Here is a tiny trained network, its code and every weight. The questions are about switching its units off for an input and a class, where a switched-off unit gives its printed mean instead of its output.

import numpy as np


def w(rows, s, z=0):
    codes = np.array(rows[::2]) - 128.0
    scale = np.full(codes.shape[1], s)
    scale[-1] = z or s
    return codes * scale


def f(y):
    return np.maximum(y, 0)


def log_softmax(a):
    a = a - a.max(-1, keepdims=True)
    return a - np.log(np.exp(a).sum(-1, keepdims=True))


def net(x, mask):
    res = np.array(x, float).reshape(1, 7) / 4 @ E
    y = f(res @ A[0][:, :-1].T + A[0][:, -1])
    res = res + np.where(mask, y, B[0][:, -1]) @ B[0][:, :-1]
    return log_softmax(res[-1] @ U[:, :-1].T + U[:, -1])


A, B = {}, {}
E = w([
[42,216,215,173,188,83,137,165,157],'x0',
[125,129,130,130,123,128,127,124,130],'x1',
[177,51,182,145,141,3,115,113,92],'x2',
[132,139,129,129,125,126,121,128,126],'x3',
[130,132,121,139,127,128,143,127,116],'x4',
[180,116,179,155,29,137,164,218,180],'x5',
[73,102,191,54,72,155,137,156,32],'x6',
],0.011)
A[0] = w([
[82,194,80,128,137,246,145,163,147,87],'n1',
[192,84,76,117,79,151,119,96,104,134],'n2',
[131,167,147,140,142,128,87,170,112,249],'n3',
[133,72,76,57,70,147,81,82,160,79],'n4',
[229,159,53,180,169,102,104,96,224,96],'n5',
[61,135,44,87,187,93,39,58,73,80],'n6',
[186,73,121,160,150,46,71,141,81,75],'n7',
[102,157,105,77,111,171,74,143,161,70],'n8',
[129,128,246,46,75,109,107,89,52,97],'n9',
[207,105,58,84,98,158,146,108,110,67],'n10',
[168,94,157,152,42,137,134,217,196,86],'n11',
[86,102,163,64,96,202,135,146,37,83],'n12',
[110,192,58,121,107,254,124,123,159,101],'n13',
],0.0086,0.016)
B[0] = w([
[143,102,179,149,93,30,120,123,110,191],'n1',
[87,193,136,82,141,98,196,92,144,192],'n2',
[113,115,55,37,97,144,179,2,162,250],'n3',
[91,175,170,96,123,138,153,79,182,164],'n4',
[74,113,61,233,111,187,123,217,122,202],'n5',
[216,164,201,133,181,205,138,166,44,191],'n6',
[124,51,155,126,121,42,133,167,133,168],'n7',
[139,88,122,125,156,78,101,146,139,143],'n8',
[110,116,81,229,102,135,109,176,172,189],'n9',
[21,182,189,103,155,86,105,133,182,165],'n10',
[207,156,214,115,208,210,133,125,32,191],'n11',
[97,112,51,189,138,158,61,245,147,178],'n12',
[201,45,165,152,103,69,40,105,137,203],'n13',
],0.0088,0.016)
U = w([
[170,68,164,136,114,10,82,134,122,72],'0',
[109,131,84,175,120,155,100,182,155,45],'1',
[199,170,182,128,146,167,122,132,69,57],'2',
[58,221,190,120,136,70,132,121,184,95],'3',
[152,105,100,100,107,118,132,107,134,251],'4',
[150,111,100,102,110,119,129,108,133,243],'5',
],0.013,0.012)

Each question gives the input, the list of numbers given to net, and the class t.
The units are the neurons (one row each of A and B). Each row of codes is followed by its name. A weight is (code - 128) times the scale printed after its matrix; where a second scale follows, it is the last column's (A, B and U).
mask holds one flag per neuron, in row order. A switched-off neuron (its flag False) gives its mean, the last column of its row in B, instead of its output. The means were averaged over made-up inputs and are rounded, as every weight is.
A unit's drop is (log p(t) with every unit on - log p(t) with that unit switched off) / (log p(t) with every unit on - log p(t) with every unit switched off).
The circuit of an input: a set's keep is (log p(t) with only the set's units on - log p(t) with every unit switched off) / (log p(t) with every unit on - log p(t) with every unit switched off). Starting from the 12 units with the biggest drops (on a tie, the unit counted first), units are removed one at a time, each time the one whose removal leaves the highest keep (on an exact tie, the one counted first), for as long as the keep stays at least 0.8.
units of the circuit, in order: the units of the circuit, biggest drop first
most important unit: the unit with the biggest drop
k most important neurons: the k neurons with the biggest drops, biggest first
drop when u is switched off: that unit's drop, to one decimal
input [7,6,3,-7,7,-8,-4], class 2: units of the circuit, in order -> (n6)
input [3,6,5,-7,-8,3,2], class 4: units of the circuit, in order -> (n13, n1, n10)
input [-2,0,6,3,5,8,8], class 1: units of the circuit, in order -> (n9, n12)
input [-8,5,-3,7,-6,7,-1], class 3: units of the circuit, in order -> (n10, n2)
input [-4,3,-7,-4,6,6,-1], class 0: 3 most important neurons -> (n13, n1, n6)
input [3,-6,-8,-8,4,8,6], class 0: units of the circuit, in order -> (n1, n13)
input [-2,5,-7,6,5,-2,8], class 1: 3 most important neurons -> (n12, n9, n7)
input [-5,5,-8,7,-7,-2,8], class 0: 3 most important neurons -> (n13, n1, n5)
input [6,7,3,7,2,0,2], class 5: 4 most important neurons -> (n10, n2, n3, n4)
input [5,-1,-2,-2,7,4,-1], class 4: 2 most important neurons -> (n10, n2)
input [-7,-5,-7,-3,-2,-8,8], class 1: 3 most important neurons -> (n12, n11, n9)
input [2,-7,5,4,2,6,0], class 5: 3 most important neurons -> (n6, n13, n1)
input [-8,-5,-1,-2,1,-3,-2], class 3: units of the circuit, in order -> (n10, n2)
input [-7,-1,6,-3,-1,6,6], class 3: most important unit -> n2
input [-1,0,2,-1,2,4,-2], class 2: 2 most important neurons -> (n11, n9)
input [3,5,1,-3,-6,-7,7], class 1: 3 most important neurons -> (n9, n12, n11)
input [2,-4,-7,-1,6,8,3], class 2: 2 most important neurons -> (n11, n7)
input [-5,-7,6,6,3,8,-6], class 2: 2 most important neurons -> (n11, n13)
input [6,7,-7,-4,-3,2,-5], class 0: drop when n13 is switched off -> 0.4
input [1,-2,-6,2,3,4,0], class 0: drop when n11 is switched off -> 0.0
input [4,-5,-3,-1,2,-1,8], class 1: drop when n9 is switched off -> 0.1
input [5,7,2,-4,7,-7,-5], class 2: most important unit -> n6
input [-2,5,-6,0,-1,2,7], class 1: drop when n1 is switched off -> -0.2
input [-1,-2,-6,-7,4,7,0], class 2: 2 most important neurons -> (n11, n7)
